Here is a tiny trained network, its code and every weight. The questions are about switching its units off for an input and a class, where a switched-off unit gives its printed mean instead of its output.

import numpy as np


def w(rows, s, z=0):
    codes = np.array(rows[::2]) - 128.0
    scale = np.full(codes.shape[1], s)
    scale[-1] = z or s
    return codes * scale


def norm(h):
    return h / np.sqrt((h * h).mean(-1, keepdims=True) + 1e-5)


def f(y):
    return y / 2 * (1 + np.tanh(0.7978845608 * (y + 0.044715 * y**3)))


def log_softmax(a):
    a = a - a.max(-1, keepdims=True)
    return a - np.log(np.exp(a).sum(-1, keepdims=True))


def net(x, mask):
    res = np.array(x, float).reshape(1, 4) / 4 @ E
    u = 0
    for l in range(2):
        y = f(norm(res) @ A[l][:, :-1].T + A[l][:, -1])
        res = res + np.where(mask[u : u + 13], y, B[l][:, -1]) @ B[l][:, :-1]
        u += 13
    return log_softmax(norm(res)[-1] @ U[:, :-1].T + U[:, -1])


A, B = {}, {}
E = w([
[123,81,119,117,182,177,151,46,199,152,102,127],'x0',
[165,183,206,108,153,84,137,138,161,144,1,82],'x1',
[193,94,120,115,209,54,117,182,187,139,219,88],'x2',
[116,169,22,190,76,134,131,168,228,160,98,85],'x3',
],0.0087)
A[0] = w([
[120,56,112,171,138,173,124,187,90,36,225,206,58],'L0N0',
[201,254,67,235,140,156,169,170,165,199,82,56,77],'L0N1',
[216,114,104,144,144,36,127,175,144,98,180,66,89],'L0N2',
[161,173,135,115,105,43,101,227,26,87,88,85,70],'L0N3',
[114,57,154,80,183,123,75,139,64,60,101,204,12],'L0N4',
[83,150,161,64,136,189,91,87,50,122,93,192,85],'L0N5',
[89,101,135,68,187,155,204,47,199,193,89,140,31],'L0N6',
[29,217,108,124,54,159,125,129,90,128,72,128,50],'L0N7',
[189,162,195,58,141,50,154,163,160,151,30,75,53],'L0N8',
[141,162,183,212,45,113,49,227,114,93,174,200,2],'L0N9',
[110,98,105,114,243,202,201,75,199,162,156,113,76],'L0N10',
[163,131,157,71,251,58,97,88,75,116,176,136,77],'L0N11',
[65,74,66,198,101,156,86,124,134,108,230,165,18],'L0N12',
],0.0069,0.0057)
B[0] = w([
[105,122,138,70,120,64,207,122,98,223,92,161,244],'L0N0',
[118,181,158,172,125,57,81,61,149,115,215,175,254],'L0N1',
[179,106,87,165,147,238,135,206,131,133,128,123,236],'L0N2',
[63,57,108,2,153,159,56,88,190,58,91,76,227],'L0N3',
[155,212,125,179,171,59,147,64,175,40,173,149,175],'L0N4',
[189,147,136,158,108,153,160,148,163,90,162,132,220],'L0N5',
[85,86,108,34,174,211,43,108,185,53,89,66,200],'L0N6',
[211,111,126,158,80,183,185,178,131,113,103,96,227],'L0N7',
[115,152,148,91,151,97,199,91,94,208,112,64,248],'L0N8',
[55,100,102,64,134,145,41,124,167,72,87,97,181],'L0N9',
[111,51,96,65,142,169,46,141,191,102,50,135,222],'L0N10',
[172,168,157,195,114,124,124,102,134,64,155,171,237],'L0N11',
[39,70,75,112,91,74,175,97,78,233,208,175,222],'L0N12',
],0.0091,0.0056)
A[1] = w([
[157,136,134,137,219,117,112,188,124,143,114,91,93],'L1N0',
[138,103,169,154,106,174,123,116,90,95,111,174,121],'L1N1',
[117,165,108,186,123,128,109,134,184,129,136,117,72],'L1N2',
[150,151,186,83,175,146,111,138,162,131,121,68,120],'L1N3',
[69,164,117,78,103,86,61,252,58,82,132,102,101],'L1N4',
[138,74,75,118,162,142,181,143,115,170,164,159,46],'L1N5',
[111,173,171,117,135,82,168,115,88,223,73,64,59],'L1N6',
[212,93,131,135,158,116,103,208,130,145,146,126,28],'L1N7',
[177,124,139,172,187,152,107,198,135,147,141,153,67],'L1N8',
[168,156,215,109,181,106,102,110,79,82,132,173,56],'L1N9',
[174,79,98,163,190,147,139,182,150,168,164,130,58],'L1N10',
[141,137,133,194,93,209,153,129,98,125,94,125,2],'L1N11',
[83,140,86,208,78,91,70,144,188,171,154,152,56],'L1N12',
],0.012,0.0069)
B[1] = w([
[130,147,128,113,6,203,183,171,137,90,129,147,175],'L1N0',
[190,167,99,172,131,119,101,212,126,128,118,52,166],'L1N1',
[152,173,170,184,175,65,174,87,115,62,188,115,160],'L1N2',
[64,93,82,131,75,95,132,165,29,224,166,206,253],'L1N3',
[94,21,98,58,239,228,37,55,233,179,11,121,184],'L1N4',
[108,172,169,121,94,106,143,173,80,191,77,124,204],'L1N5',
[39,31,44,122,92,89,205,136,15,209,218,239,182],'L1N6',
[191,118,205,80,103,175,148,133,100,76,81,130,158],'L1N7',
[177,174,155,154,59,189,178,123,97,55,39,81,154],'L1N8',
[137,212,110,239,152,60,111,103,212,120,189,71,196],'L1N9',
[166,163,161,123,23,193,175,202,68,68,20,97,181],'L1N10',
[249,151,232,39,54,165,190,255,73,46,54,110,155],'L1N11',
[158,199,198,186,245,34,101,42,121,67,197,116,198],'L1N12',
],0.0091,0.008)
U = w([
[37,87,83,102,92,65,195,118,44,249,186,198,7],'0',
[167,228,183,221,200,43,99,47,180,56,206,104,46],'1',
[84,38,107,24,196,211,18,90,227,100,40,78,255],'2',
[208,150,177,110,35,210,194,214,91,76,68,103,203],'3',
],0.02,0.0012)

Each question gives the input, the list of numbers given to net, and the class t.
The units are the neurons (one row each of A and B). Each row of codes is followed by its name. A weight is (code - 128) times the scale printed after its matrix; where a second scale follows, it is the last column's (A, B and U).
mask holds one flag per neuron, layer by layer. A switched-off neuron (its flag False) gives its mean, the last column of its row in B, instead of its output. The means were averaged over made-up inputs and are rounded, as every weight is.
A unit's drop is (log p(t) with every unit on - log p(t) with that unit switched off) / (log p(t) with every unit on - log p(t) with every unit switched off).
The circuit of an input: a set's keep is (log p(t) with only the set's units on - log p(t) with every unit switched off) / (log p(t) with every unit on - log p(t) with every unit switched off). Starting from the 12 units with the biggest drops (on a tie, the unit counted first), units are removed one at a time, each time the one whose removal leaves the highest keep (on an exact tie, the one counted first), for as long as the keep stays at least 0.8.
units of the circuit, in order: the units of the circuit, biggest drop first
unit that matters most: the unit with the biggest drop
top k neurons: the k neurons with the biggest drops, biggest first
k most important neurons of layer l: the k neurons of layer l with the biggest drops, biggest first
drop when u is switched off: that unit's drop, to one decimal
input [-2,-6,7,4], class 3: unit that matters most	L0N2
input [8,8,-3,8], class 0: top 4 neurons	L0N8, L0N11, L1N3, L0N3
input [-2,7,-8,-8], class 1: 4 most important neurons of layer 0	L0N5, L0N4, L0N2, L0N0
input [-4,7,7,4], class 0: top 3 neurons	L0N8, L1N6, L1N3
input [-8,4,-5,8], class 1: 2 most important neurons of layer 0	L0N1, L0N6
input [8,-2,-8,-6], class 2: top 2 neurons	L0N6, L1N10
input [-1,5,6,-3], class 3: 4 most important neurons of layer 0	L0N2, L0N0, L0N11, L0N12
input [1,1,8,6], class 3: top 2 neurons	L0N2, L1N10
input [0,5,5,0], class 0: 2 most important neurons of layer 1	L1N6, L1N3
input [-7,0,2,5], class 2: top 2 neurons	L1N4, L0N3
input [-6,3,4,5], class 2: top 2 neurons	L0N3, L1N4
input [-6,7,-7,0], class 0: top 2 neurons	L0N8, L1N6
input [-6,6,-1,-2], class 0: top 3 neurons	L0N8, L1N6, L1N3
input [8,-5,3,1], class 2: unit that matters most	L0N10
input [5,5,-4,3], class 0: top 3 neurons	L1N3, L0N8, L0N3
input [-7,-6,-4,-4], class 2: top 2 neurons	L0N9, L1N4
input [-1,0,8,7], class 3: 4 most important neurons of layer 1	L1N10, L1N8, L1N7, L1N0
input [-7,0,0,6], class 2: top 3 neurons	L1N4, L0N3, L0N9
input [-3,-5,-7,4], class 3: top 2 neurons	L0N7, L1N11
input [6,-4,5,-2], class 2: units of the circuit, in order	L0N10
input [-6,1,0,-7], class 1: top 2 neurons	L0N4, L1N9
input [-4,0,6,7], class 1: top 2 neurons	L0N1, L1N12
input [3,1,4,6], class 1: drop when L0N1 is switched off	3.7
input [-4,7,1,1], class 0: drop when L0N8 is switched off	0.8
input [-5,3,-6,8], class 1: drop when L0N1 is switched off	1.1
input [-8,-5,0,2], class 2: drop when L1N3 is switched off	0.0
input [-5,-2,0,6], class 1: units of the circuit, in order	L1N12
input [6,-1,8,7], class 3: 2 most important neurons of layer 1	L1N10, L1N8
